Below are the code and all the weights of a small trained network. Each question names an input and a class and asks about switching units off, where a switched-off unit gives its printed mean instead of its output.

import numpy as np


def w(rows, s, z=0):
    codes = np.array(rows[::2]) - 128.0
    scale = np.full(codes.shape[1], s)
    scale[-1] = z or s
    return codes * scale


def f(y):
    return np.maximum(y, 0)


def log_softmax(a):
    a = a - a.max(-1, keepdims=True)
    return a - np.log(np.exp(a).sum(-1, keepdims=True))


def net(x, mask):
    res = np.array(x, float).reshape(1, 7) / 4 @ E
    y = f(res @ A[0][:, :-1].T + A[0][:, -1])
    res = res + np.where(mask, y, B[0][:, -1]) @ B[0][:, :-1]
    return log_softmax(res[-1] @ U[:, :-1].T + U[:, -1])


A, B = {}, {}
E = w([
[190,129,2,97,118,61],'x0',
[157,88,130,194,147,111],'x1',
[75,40,89,222,60,98],'x2',
[79,99,84,193,104,121],'x3',
[46,195,214,93,98,50],'x4',
[166,110,99,120,107,134],'x5',
[123,138,127,150,142,116],'x6',
],0.0067)
A[0] = w([
[120,105,100,145,93,176,209],'n0',
[71,137,154,142,160,95,171],'n1',
[169,127,110,169,184,149,102],'n2',
[175,177,82,112,48,161,51],'n3',
[175,134,210,84,57,65,157],'n4',
[52,114,250,147,118,205,101],'n5',
[138,47,146,140,48,106,121],'n6',
[129,150,67,158,95,76,26],'n7',
[131,152,110,87,161,165,115],'n8',
[79,165,160,120,129,11,162],'n9',
[143,168,129,72,192,164,4],'n10',
[105,198,97,51,98,128,81],'n11',
[98,108,165,124,111,119,9],'n12',
[137,80,166,132,155,182,153],'n13',
[109,110,64,80,142,76,76],'n14',
[169,49,70,126,204,185,84],'n15',
[141,69,139,132,168,110,7],'n16',
[135,184,147,181,127,79,19],'n17',
[205,162,105,105,139,74,109],'n18',
[254,193,168,85,163,156,153],'n19',
[171,78,177,231,148,139,189],'n20',
[151,110,113,146,175,179,116],'n21',
[111,137,140,68,67,178,67],'n22',
],0.0098,0.002)
B[0] = w([
[116,145,197,199,67,64,180],'n0',
[202,189,130,91,103,111,189],'n1',
[112,145,137,90,31,118,172],'n2',
[157,121,120,113,144,85,167],'n3',
[108,165,125,156,57,209,204],'n4',
[211,32,72,106,176,173,254],'n5',
[90,97,205,118,161,106,188],'n6',
[139,99,153,176,193,183,182],'n7',
[112,143,200,142,121,74,172],'n8',
[200,137,99,124,49,135,235],'n9',
[114,52,185,148,108,137,189],'n10',
[85,90,86,123,112,147,199],'n11',
[128,121,165,148,112,174,154],'n12',
[137,139,36,131,132,125,173],'n13',
[173,78,110,200,238,156,184],'n14',
[125,178,94,119,67,76,213],'n15',
[129,139,78,88,125,123,140],'n16',
[157,182,145,79,123,110,154],'n17',
[140,39,119,188,158,175,203],'n18',
[57,84,172,213,123,70,247],'n19',
[62,192,80,80,165,86,206],'n20',
[168,159,126,132,2,120,172],'n21',
[96,147,99,116,155,122,161],'n22',
],0.006,0.0074)
U = w([
[168,176,158,112,14,111,195],'0',
[95,153,207,230,149,147,217],'1',
[45,98,239,167,170,54,114],'2',
[146,125,148,98,126,120,135],'3',
[198,67,101,130,254,217,4],'4',
[90,154,171,56,162,51,181],'5',
[7,153,123,10,155,65,142],'6',
],0.0058,0.0021)

Each question gives the input, the list of numbers given to net, and the class t.
The units are the neurons (one row each of A and B). Each row of codes is followed by its name. A weight is (code - 128) times the scale printed after its matrix; where a second scale follows, it is the last column's (A, B and U).
mask holds one flag per neuron, in row order. A switched-off neuron (its flag False) gives its mean, the last column of its row in B, instead of its output. The means were averaged over made-up inputs and are rounded, as every weight is.
A unit's drop is (log p(t) with every unit on - log p(t) with that unit switched off) / (log p(t) with every unit on - log p(t) with every unit switched off).
The circuit of an input: a set's keep is (log p(t) with only the set's units on - log p(t) with every unit switched off) / (log p(t) with every unit on - log p(t) with every unit switched off). Starting from the 12 units with the biggest drops (on a tie, the unit counted first), units are removed one at a time, each time the one whose removal leaves the highest keep (on an exact tie, the one counted first), for as long as the keep stays at least 0.8.
units of the circuit, in order: the units of the circuit, biggest drop first
most important unit: the unit with the biggest drop
top k neurons: the k neurons with the biggest drops, biggest first
drop when u is switched off: that unit's drop, to one decimal
input [1,-5,5,2,7,-7,3], class 0: units of the circuit, in order	(n9, n1)
input [-3,5,-5,-5,-8,-6,6], class 0: units of the circuit, in order	(n21, n2)
input [-8,-8,1,2,-4,5,-7], class 4: top 2 neurons	(n5, n19)
input [-4,8,5,7,-7,3,6], class 6: units of the circuit, in order	(n20, n15)
input [-8,-7,-8,1,-6,2,2], class 2: units of the circuit, in order	(n19)
input [-8,-2,5,0,8,-3,-6], class 0: units of the circuit, in order	(n9, n1)
input [7,-2,5,3,5,-1,-3], class 4: units of the circuit, in order	(n14, n7)
input [-7,1,6,-5,-7,1,1], class 0: top 2 neurons	(n21, n15)
input [8,1,0,-2,6,2,-1], class 4: units of the circuit, in order	(n14, n18, n7)
input [-3,5,-1,-4,-3,4,7], class 5: units of the circuit, in order	(n20, n4, n18, n5)
input [5,-3,-5,-6,2,1,2], class 1: units of the circuit, in order	(n19, n18, n4)
input [0,-1,-5,3,8,-4,-1], class 0: units of the circuit, in order	(n9, n4)
input [-2,6,3,-2,6,-7,-2], class 3: units of the circuit, in order	(n5, n19, n9)
input [8,3,2,-2,-8,-1,-4], class 0: units of the circuit, in order	(n15)
input [-7,-2,-5,4,-8,5,4], class 0: units of the circuit, in order	(n21, n15)
input [-7,-4,-7,3,7,-4,0], class 0: top 3 neurons	(n9, n1, n4)
input [-3,7,-5,6,-4,-1,4], class 6: top 2 neurons	(n20, n9)
input [0,7,5,6,-7,3,1], class 0: top 2 neurons	(n15, n21)
input [6,-6,-8,8,-6,8,5], class 1: top 2 neurons	(n19, n5)
input [7,7,-2,-5,-8,-8,-1], class 0: most important unit	n15
input [0,-4,-4,-7,3,1,-3], class 1: top 2 neurons	(n19, n4)
input [-7,-2,6,4,0,0,0], class 4: drop when n19 is switched off	0.3
input [-7,7,5,2,6,-3,8], class 5: drop when n3 is switched off	0.0
input [6,4,-8,-1,-3,-6,-5], class 2: drop when n5 is switched off	0.1
